Here is a tiny trained network, its code and every weight. The questions are about switching its units off for an input and a target symbol, where a switched-off unit gives its printed mean instead of its output.

import numpy as np


def w(rows, s, z=0):
    codes = np.array(rows[::2]) - 128.0
    scale = np.full(codes.shape[1], s)
    scale[-1] = z or s
    return codes * scale


def norm(h):
    return h / np.sqrt((h * h).mean(-1, keepdims=True) + 1e-5)


def f(y):
    return y / 2 * (1 + np.tanh(0.7978845608 * (y + 0.044715 * y**3)))


def softmax(a):
    e = np.exp(a - a.max(-1, keepdims=True))
    return e / e.sum(-1, keepdims=True)


def log_softmax(a):
    a = a - a.max(-1, keepdims=True)
    return a - np.log(np.exp(a).sum(-1, keepdims=True))


def net(x, mask):
    ids = ['αβγδεζηθλμσφ'.index(c) for c in x.split()]
    T = len(ids)
    res = E[ids] + P[:T]
    q, k, v = (norm(res) @ M[0].T for M in (Q, K, V))
    z = softmax(np.where(np.tri(T) > 0, q @ k.T / 3**0.5, -1e9)) @ v
    res = res + np.where(mask[0], z, O[0][:, -1]) @ O[0][:, :-1]
    y = f(norm(res) @ A[0][:, :-1].T + A[0][:, -1])
    res = res + np.where(mask[1:25], y, B[0][:, -1]) @ B[0][:, :-1]
    return log_softmax(norm(res)[-1] @ U[:, :-1].T + U[:, -1])


Q, K, V, O, A, B = {}, {}, {}, {}, {}, {}
E = w([
[132,120,150,163],'α',
[102,54,158,173],'β',
[120,118,139,159],'γ',
[126,109,143,161],'δ',
[115,110,136,157],'ε',
[46,198,135,125],'ζ',
[137,127,124,126],'η',
[126,162,131,120],'θ',
[142,188,140,98],'λ',
[206,158,129,91],'μ',
[141,75,51,189],'σ',
[248,74,67,125],'φ',
],0.015)
P = w([
[103,11,126,13],'0',
[225,121,168,253],'1',
[89,65,105,12],'2',
[184,158,130,222],'3',
[60,99,71,16],'4',
[162,197,111,209],'5',
[47,136,49,28],'6',
[155,221,81,199],'7',
[17,157,17,35],'8',
[139,173,116,216],'9',
],0.012)
Q[0] = w([
[92,128,98,69],'H0',
[245,180,248,126],'H0',
[215,158,137,229],'H0',
],0.014)
K[0] = w([
[169,148,64,143],'H0',
[194,9,251,155],'H0',
[15,126,250,153],'H0',
],0.011)
V[0] = w([
[46,147,248,139],'H0',
[124,47,53,179],'H0',
[209,161,154,73],'H0',
],0.015)
O[0] = w([
[1,132,225,155,53],'H0',
[136,55,38,205,255],'H0',
[195,153,162,111,47],'H0',
],0.014,0.0037)
A[0] = w([
[174,111,127,216,85],'N0',
[144,127,118,124,78],'N1',
[108,102,113,71,158],'N2',
[136,105,171,188,153],'N3',
[132,122,135,132,153],'N4',
[184,202,154,182,105],'N5',
[134,149,168,95,30],'N6',
[137,126,116,144,123],'N7',
[102,130,104,173,120],'N8',
[159,124,145,73,3],'N9',
[153,131,147,49,3],'N10',
[129,146,103,124,83],'N11',
[142,148,105,157,183],'N12',
[106,112,133,132,48],'N13',
[126,139,143,150,85],'N14',
[128,122,110,127,111],'N15',
[203,201,135,251,91],'N16',
[84,104,155,120,58],'N17',
[143,122,116,140,113],'N18',
[144,178,129,183,174],'N19',
[165,128,200,183,75],'N20',
[170,152,141,142,104],'N21',
[170,152,122,127,96],'N22',
[126,120,114,150,77],'N23',
],0.025,0.0044)
B[0] = w([
[107,213,113,96,244],'N0',
[105,141,118,127,134],'N1',
[130,94,182,75,180],'N2',
[211,115,149,152,207],'N3',
[135,127,120,122,132],'N4',
[76,181,65,179,170],'N5',
[176,100,149,124,141],'N6',
[110,129,119,127,154],'N7',
[118,141,133,184,227],'N8',
[94,144,116,142,148],'N9',
[140,181,106,142,161],'N10',
[146,149,138,155,141],'N11',
[105,141,144,96,198],'N12',
[134,147,124,130,134],'N13',
[128,98,111,123,139],'N14',
[106,129,129,133,146],'N15',
[216,2,235,207,255],'N16',
[126,166,93,155,165],'N17',
[104,127,113,119,153],'N18',
[183,119,104,101,205],'N19',
[128,52,156,119,161],'N20',
[143,124,135,160,138],'N21',
[131,125,131,192,154],'N22',
[116,128,108,148,155],'N23',
],0.035,0.0095)
U = w([
[228,113,51,70,16],'α',
[182,213,175,78,23],'β',
[211,83,180,133,210],'γ',
[93,127,39,112,225],'δ',
[46,176,197,126,205],'ε',
[126,131,132,199,191],'ζ',
[138,81,146,42,222],'η',
[136,253,122,174,115],'θ',
[113,120,128,122,3],'λ',
[108,117,125,124,28],'μ',
[147,151,171,68,137],'σ',
[85,102,122,132,75],'φ',
],0.013,0.0024)

Each question gives the input, a string of symbols that net reads in full, and the target symbol t.
The units are the heads (3 rows each of Q, K, V and O) and the neurons (one row each of A and B). Each row of codes is followed by its name. A weight is (code - 128) times the scale printed after its matrix; where a second scale follows, it is the last column's (O, A, B and U).
mask holds one flag per unit, heads first, then neurons. A switched-off unit (its flag False) gives its mean, the last column of its rows in O or B, instead of its output. The means were averaged over made-up inputs and are rounded, as every weight is.
A unit's drop is (log p(t) with every unit on - log p(t) with that unit switched off) / (log p(t) with every unit on - log p(t) with every unit switched off).
The circuit of an input: a set's keep is (log p(t) with only the set's units on - log p(t) with every unit switched off) / (log p(t) with every unit on - log p(t) with every unit switched off). Starting from the 12 units with the biggest drops (on a tie, the unit counted first), units are removed one at a time, each time the one whose removal leaves the highest keep (on an exact tie, the one counted first), for as long as the keep stays at least 0.8.
circuit, biggest first: the units of the circuit, biggest drop first
top k neurons: the k neurons with the biggest drops, biggest first
drop of u: that unit's drop, to one decimal
input β σ ε, target δ: circuit, biggest first => N16, N3
input ζ ζ β, target ε: top 3 neurons => N16, N17, N19
input λ λ β φ ε, target α: circuit, biggest first => H0, N16
input ζ β λ, target β: top 3 neurons => N16, N6, N10
input ε μ γ φ β, target α: top 3 neurons => N16, N5, N8
input ε β λ β α, target β: circuit, biggest first => H0, N16
input ε γ μ ε ε, target θ: top neuron => N16
input β ζ η ζ γ ε γ ζ γ, target ε: circuit, biggest first => N16, N2, N19
input η ζ ε φ ζ σ ε, target δ: circuit, biggest first => H0, N16
input λ ζ σ β ζ ζ λ ζ φ, target α: top 3 neurons => N16, N0, N5
input θ μ β ζ γ, target ε: circuit, biggest first => N16, N19, N2
input ζ ζ ζ φ β ζ γ η β, target η: top 2 neurons => N2, N16
input φ η λ, target α: top 2 neurons => N16, N8
input β μ α σ ζ μ η ζ ε, target η: top 3 neurons => N2, N16, N0
input α ζ ε, target ε: top 2 neurons => N16, N2
input η δ σ ζ λ θ ζ ζ, target θ: top 4 neurons => N16, N5, N3, N20
input ζ ζ β ζ ε ζ, target θ: top 2 neurons => N16, N17
input ζ α η μ δ, target θ: circuit, biggest first => N16
input η γ γ, target η: circuit, biggest first => N16, N2
input ζ β η, target η: top 3 neurons => N2, N0, N16
input α μ ζ μ β, target θ: top 3 neurons => N16, N10, N9
input ζ η μ η ζ σ ζ, target δ: top 2 neurons => N16, N0
input ζ β ε φ ζ, target α: drop of N16 => 0.4
input φ δ φ ε ζ ζ β ζ δ, target ε: drop of N2 => 0.2
input ζ δ φ, target α: drop of N16 => 0.5
input ζ γ ζ, target ε: drop of N16 => 0.4
